Below are the code and all the weights of a small trained network. Each question names an input and a class and asks about switching units off, where a switched-off unit gives its printed mean instead of its output.

import numpy as np


def w(rows, s, z=0):
    codes = np.array(rows[::2]) - 128.0
    scale = np.full(codes.shape[1], s)
    scale[-1] = z or s
    return codes * scale


def f(y):
    return y / 2 * (1 + np.tanh(0.7978845608 * (y + 0.044715 * y**3)))


def log_softmax(a):
    a = a - a.max(-1, keepdims=True)
    return a - np.log(np.exp(a).sum(-1, keepdims=True))


def net(x, mask):
    res = np.array(x, float).reshape(1, 6) / 4 @ E
    y = f(res @ A[0][:, :-1].T + A[0][:, -1])
    res = res + np.where(mask, y, B[0][:, -1]) @ B[0][:, :-1]
    return log_softmax(res[-1] @ U[:, :-1].T + U[:, -1])


A, B = {}, {}
E = w([
[86,229,197,70,107],'x0',
[108,56,191,56,118],'x1',
[137,144,57,6,160],'x2',
[2,42,68,139,112],'x3',
[203,199,97,156,115],'x4',
[215,112,118,162,234],'x5',
],0.0089)
A[0] = w([
[98,67,64,176,105,116],'N1',
[119,136,208,139,164,98],'N2',
[105,130,139,153,107,3],'N3',
[97,140,126,151,105,53],'N4',
[144,129,175,138,155,14],'N5',
[80,107,60,171,140,119],'N6',
[125,74,154,158,237,47],'N7',
[197,135,60,141,114,127],'N8',
[160,78,119,141,164,89],'N9',
[116,178,152,96,172,14],'N10',
[27,201,37,55,226,167],'N11',
[63,162,81,58,202,168],'N12',
[209,152,40,146,189,168],'N13',
[100,56,60,177,96,128],'N14',
[194,27,119,3,218,172],'N15',
[131,124,215,154,163,47],'N16',
[248,135,15,144,182,163],'N17',
[24,194,151,61,77,145],'N18',
],0.016,0.0038)
B[0] = w([
[119,81,70,102,97,193],'N1',
[143,83,173,121,134,164],'N2',
[116,134,121,104,126,134],'N3',
[122,127,123,94,121,141],'N4',
[151,100,127,122,147,144],'N5',
[125,78,125,124,77,183],'N6',
[177,216,125,144,119,182],'N7',
[118,147,156,119,163,183],'N8',
[130,183,119,127,148,166],'N9',
[125,101,129,127,103,157],'N10',
[110,27,175,115,134,228],'N11',
[85,79,130,102,150,201],'N12',
[147,123,160,151,175,225],'N13',
[110,86,109,108,59,201],'N14',
[1,69,144,95,123,247],'N15',
[140,66,139,120,162,166],'N16',
[139,167,193,138,184,250],'N17',
[30,227,101,129,143,231],'N18',
],0.031,0.018)
U = w([
[129,165,204,126,254,143],'0',
[222,67,180,148,191,47],'1',
[105,229,16,117,50,2],'2',
[33,93,90,65,85,247],'3',
],0.0051,0.005)

Each question gives the input, the list of numbers given to net, and the class t.
The units are the neurons (one row each of A and B). Each row of codes is followed by its name. A weight is (code - 128) times the scale printed after its matrix; where a second scale follows, it is the last column's (A, B and U).
mask holds one flag per neuron, in row order. A switched-off neuron (its flag False) gives its mean, the last column of its row in B, instead of its output. The means were averaged over made-up inputs and are rounded, as every weight is.
A unit's drop is (log p(t) with every unit on - log p(t) with that unit switched off) / (log p(t) with every unit on - log p(t) with every unit switched off).
The circuit of an input: a set's keep is (log p(t) with only the set's units on - log p(t) with every unit switched off) / (log p(t) with every unit on - log p(t) with every unit switched off). Starting from the 12 units with the biggest drops (on a tie, the unit counted first), units are removed one at a time, each time the one whose removal leaves the highest keep (on an exact tie, the one counted first), for as long as the keep stays at least 0.8.
units of the circuit, in order: the units of the circuit, biggest drop first
most important unit: the unit with the biggest drop
top k neurons: the k neurons with the biggest drops, biggest first
drop when u is switched off: that unit's drop, to one decimal
input [-8,-7,-7,5,-4,8], class 2: top 2 neurons -> N7; N14
input [1,-1,-8,-1,-1,-1], class 1: most important unit -> N15
input [6,6,-8,3,4,4], class 1: units of the circuit, in order -> N18; N15
input [8,1,-2,-3,-2,-7], class 2: units of the circuit, in order -> N18; N15
input [-3,2,-1,-1,3,-6], class 2: top 2 neurons -> N15; N11
input [-3,-7,8,8,4,5], class 1: top 2 neurons -> N17; N13
input [4,2,0,4,1,8], class 0: top 2 neurons -> N14; N1
input [-4,2,-8,-4,6,-5], class 1: top 3 neurons -> N15; N18; N17
input [6,2,-3,0,-7,7], class 1: top 2 neurons -> N18; N17
input [-7,-7,2,8,6,3], class 1: drop when N17 is switched off -> 0.5
input [5,-1,-4,-6,-8,0], class 0: drop when N15 is switched off -> 1.5
input [6,-2,-8,0,-1,-6], class 2: drop when N9 is switched off -> 0.0
